Here is a tiny trained network, its code and every weight. The questions are about switching its units off for an input and a target symbol, where a switched-off unit gives its printed mean instead of its output.

import numpy as np


def w(rows, s, z=0):
    codes = np.array(rows[::2]) - 128.0
    scale = np.full(codes.shape[1], s)
    scale[-1] = z or s
    return codes * scale


def norm(h):
    return h / np.sqrt((h * h).mean(-1, keepdims=True) + 1e-5)


def f(y):
    return np.maximum(y, 0)


def softmax(a):
    e = np.exp(a - a.max(-1, keepdims=True))
    return e / e.sum(-1, keepdims=True)


def log_softmax(a):
    a = a - a.max(-1, keepdims=True)
    return a - np.log(np.exp(a).sum(-1, keepdims=True))


def net(x, mask):
    ids = ['αγδεθπφψω'.index(c) for c in x.split()]
    T = len(ids)
    res = E[ids] + P[:T]
    u = 0
    for l in range(3):
        q, k, v = (norm(res) @ M[l].T for M in (Q, K, V))
        z = softmax(np.where(np.tri(T) > 0, q @ k.T / 3**0.5, -1e9)) @ v
        res = res + np.where(mask[u], z, O[l][:, -1]) @ O[l][:, :-1]
        u += 1
        y = f(norm(res) @ A[l][:, :-1].T + A[l][:, -1])
        res = res + np.where(mask[u : u + 8], y, B[l][:, -1]) @ B[l][:, :-1]
        u += 8
    return log_softmax(norm(res)[-1] @ U[:, :-1].T + U[:, -1])


Q, K, V, O, A, B = {}, {}, {}, {}, {}, {}
E = w([
[122,116,106],'α',
[27,180,184],'γ',
[144,129,131],'δ',
[109,172,161],'ε',
[121,189,175],'θ',
[50,87,88],'π',
[247,199,161],'φ',
[127,142,187],'ψ',
[122,89,84],'ω',
],0.014)
P = w([
[140,194,195],'0',
[194,163,107],'1',
[235,180,67],'2',
[146,112,111],'3',
[130,133,58],'4',
[188,182,62],'5',
[163,114,124],'6',
[255,164,124],'7',
[100,156,138],'8',
[145,172,132],'9',
[134,166,109],'10',
[131,107,90],'11',
[113,130,135],'12',
],0.0087)
Q[0] = w([
[171,144,84],'0.h0',
[36,69,237],'0.h0',
[154,40,2],'0.h0',
],0.0074)
K[0] = w([
[198,191,39],'0.h0',
[107,69,156],'0.h0',
[72,2,249],'0.h0',
],0.0066)
V[0] = w([
[212,185,199],'0.h0',
[101,239,54],'0.h0',
[20,1,255],'0.h0',
],0.0056)
O[0] = w([
[154,126,153,198],'0.h0',
[75,113,10,203],'0.h0',
[161,254,197,2],'0.h0',
],0.009,0.006)
A[0] = w([
[54,157,101,173],'0.n0',
[205,237,96,247],'0.n1',
[136,117,83,18],'0.n2',
[48,91,108,198],'0.n3',
[7,151,160,223],'0.n4',
[162,97,114,215],'0.n5',
[187,97,118,39],'0.n6',
[168,174,104,81],'0.n7',
],0.011,0.0012)
B[0] = w([
[198,104,96,207],'0.n0',
[106,44,115,166],'0.n1',
[128,180,134,187],'0.n2',
[168,128,123,254],'0.n3',
[144,92,86,203],'0.n4',
[94,49,67,181],'0.n5',
[112,174,141,162],'0.n6',
[2,166,58,145],'0.n7',
],0.007,0.0074)
Q[1] = w([
[215,168,253],'1.h0',
[57,94,165],'1.h0',
[252,248,54],'1.h0',
],0.0059)
K[1] = w([
[254,93,33],'1.h0',
[47,38,70],'1.h0',
[193,117,132],'1.h0',
],0.0088)
V[1] = w([
[88,1,38],'1.h0',
[14,70,150],'1.h0',
[22,90,93],'1.h0',
],0.0077)
O[1] = w([
[127,186,75,254],'1.h0',
[206,86,70,196],'1.h0',
[189,1,112,216],'1.h0',
],0.0088,0.0049)
A[1] = w([
[192,83,83,143],'1.n0',
[142,91,92,67],'1.n1',
[91,20,170,78],'1.n2',
[189,63,63,120],'1.n3',
[166,136,61,184],'1.n4',
[250,105,147,141],'1.n5',
[75,140,56,73],'1.n6',
[123,27,59,249],'1.n7',
],0.011,0.0015)
B[1] = w([
[172,89,163,210],'1.n0',
[39,138,2,178],'1.n1',
[117,96,32,147],'1.n2',
[89,178,105,236],'1.n3',
[113,177,190,199],'1.n4',
[88,87,78,160],'1.n5',
[91,118,86,169],'1.n6',
[175,216,216,253],'1.n7',
],0.0061,0.016)
Q[2] = w([
[226,55,149],'2.h0',
[33,110,254],'2.h0',
[34,72,220],'2.h0',
],0.0099)
K[2] = w([
[88,163,75],'2.h0',
[191,166,23],'2.h0',
[248,152,19],'2.h0',
],0.011)
V[2] = w([
[254,196,177],'2.h0',
[221,119,136],'2.h0',
[187,138,85],'2.h0',
],0.013)
O[2] = w([
[190,248,148,54],'2.h0',
[210,163,127,116],'2.h0',
[163,133,13,252],'2.h0',
],0.015,0.0032)
A[2] = w([
[239,110,145,131],'2.n0',
[66,192,47,121],'2.n1',
[128,126,167,48],'2.n2',
[77,145,143,1],'2.n3',
[37,130,239,133],'2.n4',
[186,134,1,114],'2.n5',
[81,87,52,112],'2.n6',
[142,153,245,198],'2.n7',
],0.0087,0.0034)
B[2] = w([
[178,62,212,146],'2.n0',
[168,182,182,202],'2.n1',
[80,219,72,128],'2.n2',
[59,100,5,129],'2.n3',
[206,178,175,150],'2.n4',
[118,111,111,254],'2.n5',
[2,191,132,200],'2.n6',
[190,114,168,149],'2.n7',
],0.008,0.0099)
U = w([
[60,174,85,125],'α',
[91,94,147,218],'γ',
[184,163,87,124],'δ',
[248,65,79,175],'ε',
[110,84,74,74],'θ',
[127,199,69,2],'π',
[72,185,112,61],'φ',
[145,193,165,214],'ψ',
[116,106,75,181],'ω',
],0.011,0.0034)

Each question gives the input, a string of symbols that net reads in full, and the target symbol t.
The units are the heads (3 rows each of Q, K, V and O) and the neurons (one row each of A and B). Each row of codes is followed by its name. A weight is (code - 128) times the scale printed after its matrix; where a second scale follows, it is the last column's (O, A, B and U).
mask holds one flag per unit, layer by layer, with each layer's heads first. A switched-off unit (its flag False) gives its mean, the last column of its rows in O or B, instead of its output. The means were averaged over made-up inputs and are rounded, as every weight is.
A unit's drop is (log p(t) with every unit on - log p(t) with that unit switched off) / (log p(t) with every unit on - log p(t) with every unit switched off).
The circuit of an input: a set's keep is (log p(t) with only the set's units on - log p(t) with every unit switched off) / (log p(t) with every unit on - log p(t) with every unit switched off). Starting from the 12 units with the biggest drops (on a tie, the unit counted first), units are removed one at a time, each time the one whose removal leaves the highest keep (on an exact tie, the one counted first), for as long as the keep stays at least 0.8.
units of the circuit, in order: the units of the circuit, biggest drop first
most important unit: the unit with the biggest drop
top k neurons: the k neurons with the biggest drops, biggest first
top k neurons in layer l: the k neurons of layer l with the biggest drops, biggest first
drop when u is switched off: that unit's drop, to one decimal
input γ δ ψ ε ε ψ φ ε φ γ ω, target γ: top neuron	[1.n7]
input γ ε γ ω θ ε θ γ α, target γ: units of the circuit, in order	[0.h0; 1.n7; 1.h0; 2.h0]
input ε π γ ε φ ε δ δ ψ ε ψ, target ε: top 4 neurons in layer 0	[0.n1; 0.n3; 0.n2; 0.n4]
input γ α ψ ψ, target γ: top 2 neurons in layer 1	[1.n7; 1.n2]
input ε π δ θ ε θ δ ε δ, target ε: top 2 neurons	[0.n1; 0.n3]
input ε ε γ ε δ ω δ ε ω, target ε: top 4 neurons in layer 0	[0.n1; 0.n3; 0.n2; 0.n7]
input γ γ δ ε π δ δ δ θ θ π ψ, target γ: top 3 neurons in layer 1	[1.n7; 1.n0; 1.n2]
input α δ ψ, target α: top 3 neurons in layer 1	[1.n7; 1.n0; 1.n6]
input ε ω ε π φ α ω θ ω ψ ω π α, target ε: top 2 neurons in layer 2	[2.n0; 2.n6]
input α φ α ε δ φ φ ε, target α: top 2 neurons in layer 1	[1.n7; 1.n0]
input γ φ θ α α φ, target γ: top 4 neurons in layer 1	[1.n7; 1.n0; 1.n2; 1.n4]
input ψ γ δ α φ δ γ θ ψ α ψ, target ψ: top 2 neurons	[1.n2; 1.n7]
input γ ψ ε ψ ε ψ ε φ θ θ, target γ: top 3 neurons	[1.n7; 1.n0; 0.n3]
input ψ ψ θ γ α ε θ π ψ γ ω γ α, target ψ: most important unit	0.h0
input γ γ ε ψ δ, target γ: top 4 neurons in layer 0	[0.n1; 0.n3; 0.n4; 0.n5]
input ε ε γ ε ε ψ, target ε: top 2 neurons in layer 1	[1.n6; 1.n5]
input ε α γ φ γ ε ψ γ ε θ γ θ, target ε: top 3 neurons	[0.n1; 0.n3; 0.n2]
input ε ψ δ α, target ε: top 3 neurons in layer 0	[0.n1; 0.n3; 0.n7]
input ε γ γ ε ψ δ ψ α ε, target ε: top 4 neurons	[0.n1; 0.n3; 0.n4; 0.n2]
input α θ θ α ψ γ ε ε, target α: most important unit	1.n7
input γ α ε γ ψ π ω ε ε φ ψ ε, target γ: top 2 neurons in layer 1	[1.n7; 1.n0]
input γ ε ω, target γ: drop when 0.n5 is switched off	0.2
input γ θ π α θ π ε, target γ: drop when 1.n0 is switched off	0.7
input ψ α δ, target ψ: drop when 0.h0 is switched off	0.6
input ψ ω π α π, target ψ: drop when 1.n4 is switched off	0.0
